Below are the code and all the weights of a small trained network. Each question names an input and a class and asks about switching units off, where a switched-off unit gives its printed mean instead of its output.

import numpy as np


def w(rows, s, z=0):
    codes = np.array(rows[::2]) - 128.0
    scale = np.full(codes.shape[1], s)
    scale[-1] = z or s
    return codes * scale


def f(y):
    return np.maximum(y, 0)


def log_softmax(a):
    a = a - a.max(-1, keepdims=True)
    return a - np.log(np.exp(a).sum(-1, keepdims=True))


def net(x, mask):
    res = np.array(x, float).reshape(1, 6) / 4 @ E
    y = f(res @ A[0][:, :-1].T + A[0][:, -1])
    res = res + np.where(mask, y, B[0][:, -1]) @ B[0][:, :-1]
    return log_softmax(res[-1] @ U[:, :-1].T + U[:, -1])


A, B = {}, {}
E = w([
[167,26,153,135,54,49,92],'x0',
[66,201,166,38,86,61,74],'x1',
[189,103,103,46,82,188,123],'x2',
[1,100,152,142,112,219,59],'x3',
[109,168,249,74,143,100,120],'x4',
[56,151,97,100,110,132,239],'x5',
],0.0089)
A[0] = w([
[43,119,127,115,120,140,81,225],'neuron 0',
[117,165,140,114,98,120,132,115],'neuron 1',
[77,169,118,150,156,100,55,227],'neuron 2',
[138,140,157,57,84,123,168,94],'neuron 3',
[182,97,118,170,143,139,89,103],'neuron 4',
[134,118,143,70,77,116,161,140],'neuron 5',
[173,114,138,128,92,118,154,161],'neuron 6',
[127,124,130,79,85,70,107,78],'neuron 7',
[101,131,71,123,108,125,247,244],'neuron 8',
[105,95,126,155,116,86,153,184],'neuron 9',
[120,146,110,171,190,149,106,5],'neuron 10',
[131,176,87,159,159,94,146,63],'neuron 11',
[145,140,136,82,113,119,174,193],'neuron 12',
[142,44,160,144,102,167,131,152],'neuron 13',
[88,160,149,132,91,130,118,147],'neuron 14',
[104,75,97,132,129,91,118,109],'neuron 15',
[120,151,79,118,97,162,135,136],'neuron 16',
[118,134,109,144,143,147,188,154],'neuron 17',
[116,140,79,147,169,177,181,232],'neuron 18',
[156,42,97,175,105,139,109,202],'neuron 19',
[43,141,150,117,99,139,89,101],'neuron 20',
],0.014,0.0028)
B[0] = w([
[140,101,118,69,69,134,106,232],'neuron 0',
[142,120,150,118,127,171,135,170],'neuron 1',
[164,175,178,103,124,117,244,220],'neuron 2',
[178,118,175,51,164,154,119,195],'neuron 3',
[69,98,93,151,69,104,120,209],'neuron 4',
[155,103,137,84,127,160,133,187],'neuron 5',
[126,87,122,110,115,136,120,186],'neuron 6',
[92,83,116,113,156,185,180,199],'neuron 7',
[23,124,70,215,210,109,225,253],'neuron 8',
[78,124,90,144,92,102,153,182],'neuron 9',
[138,56,162,67,167,166,169,181],'neuron 10',
[112,139,147,148,153,105,125,183],'neuron 11',
[162,157,121,104,140,162,127,190],'neuron 12',
[137,128,101,110,97,100,109,208],'neuron 13',
[159,92,168,60,129,130,122,186],'neuron 14',
[79,116,112,178,89,93,149,174],'neuron 15',
[100,83,131,142,150,149,191,181],'neuron 16',
[100,155,122,158,218,155,165,196],'neuron 17',
[76,87,100,159,254,186,193,244],'neuron 18',
[96,38,138,103,70,147,67,243],'neuron 19',
[166,121,148,51,92,142,86,224],'neuron 20',
],0.0099,0.012)
U = w([
[158,181,160,144,196,108,4,133],'0',
[102,82,117,113,190,171,154,150],'1',
[78,230,107,215,131,158,38,2],'2',
[72,93,69,169,65,103,108,168],'3',
[155,137,172,70,89,129,98,112],'4',
[94,214,118,184,218,106,195,123],'5',
],0.012,0.0069)

Each question gives the input, the list of numbers given to net, and the class t.
The units are the neurons (one row each of A and B). Each row of codes is followed by its name. A weight is (code - 128) times the scale printed after its matrix; where a second scale follows, it is the last column's (A, B and U).
mask holds one flag per neuron, in row order. A switched-off neuron (its flag False) gives its mean, the last column of its row in B, instead of its output. The means were averaged over made-up inputs and are rounded, as every weight is.
A unit's drop is (log p(t) with every unit on - log p(t) with that unit switched off) / (log p(t) with every unit on - log p(t) with every unit switched off).
The circuit of an input: a set's keep is (log p(t) with only the set's units on - log p(t) with every unit switched off) / (log p(t) with every unit on - log p(t) with every unit switched off). Starting from the 12 units with the biggest drops (on a tie, the unit counted first), units are removed one at a time, each time the one whose removal leaves the highest keep (on an exact tie, the one counted first), for as long as the keep stays at least 0.8.
circuit, biggest first: the units of the circuit, biggest drop first
top k neurons: the k neurons with the biggest drops, biggest first
drop when u is switched off: that unit's drop, to one decimal
input [4,-7,-2,-2,-6,7], class 5: circuit, biggest first	[neuron 8]
input [0,0,-7,0,1,-8], class 4: circuit, biggest first	[neuron 8; neuron 18]
input [4,5,-3,-2,3,3], class 4: circuit, biggest first	[neuron 18; neuron 8]
input [-3,-5,-5,4,0,2], class 5: top 2 neurons	[neuron 19; neuron 17]
input [-3,-2,8,-6,4,5], class 5: top 2 neurons	[neuron 8; neuron 19]
input [3,1,-4,-4,6,-5], class 4: top 3 neurons	[neuron 8; neuron 18; neuron 17]
input [1,4,1,-4,7,-4], class 4: top 2 neurons	[neuron 8; neuron 18]
input [4,3,-6,-2,-3,0], class 3: top 2 neurons	[neuron 18; neuron 8]
input [-8,-4,-6,5,-7,2], class 5: top 2 neurons	[neuron 8; neuron 17]
input [3,6,4,-3,7,-3], class 4: top 2 neurons	[neuron 8; neuron 18]
input [-2,-8,4,-7,8,2], class 5: drop when neuron 19 is switched off	0.2
input [3,-6,5,4,-4,3], class 3: drop when neuron 13 is switched off	0.1
input [6,0,6,0,-7,0], class 3: drop when neuron 9 is switched off	0.0
input [3,-1,-5,-5,6,-5], class 5: circuit, biggest first	[neuron 19]
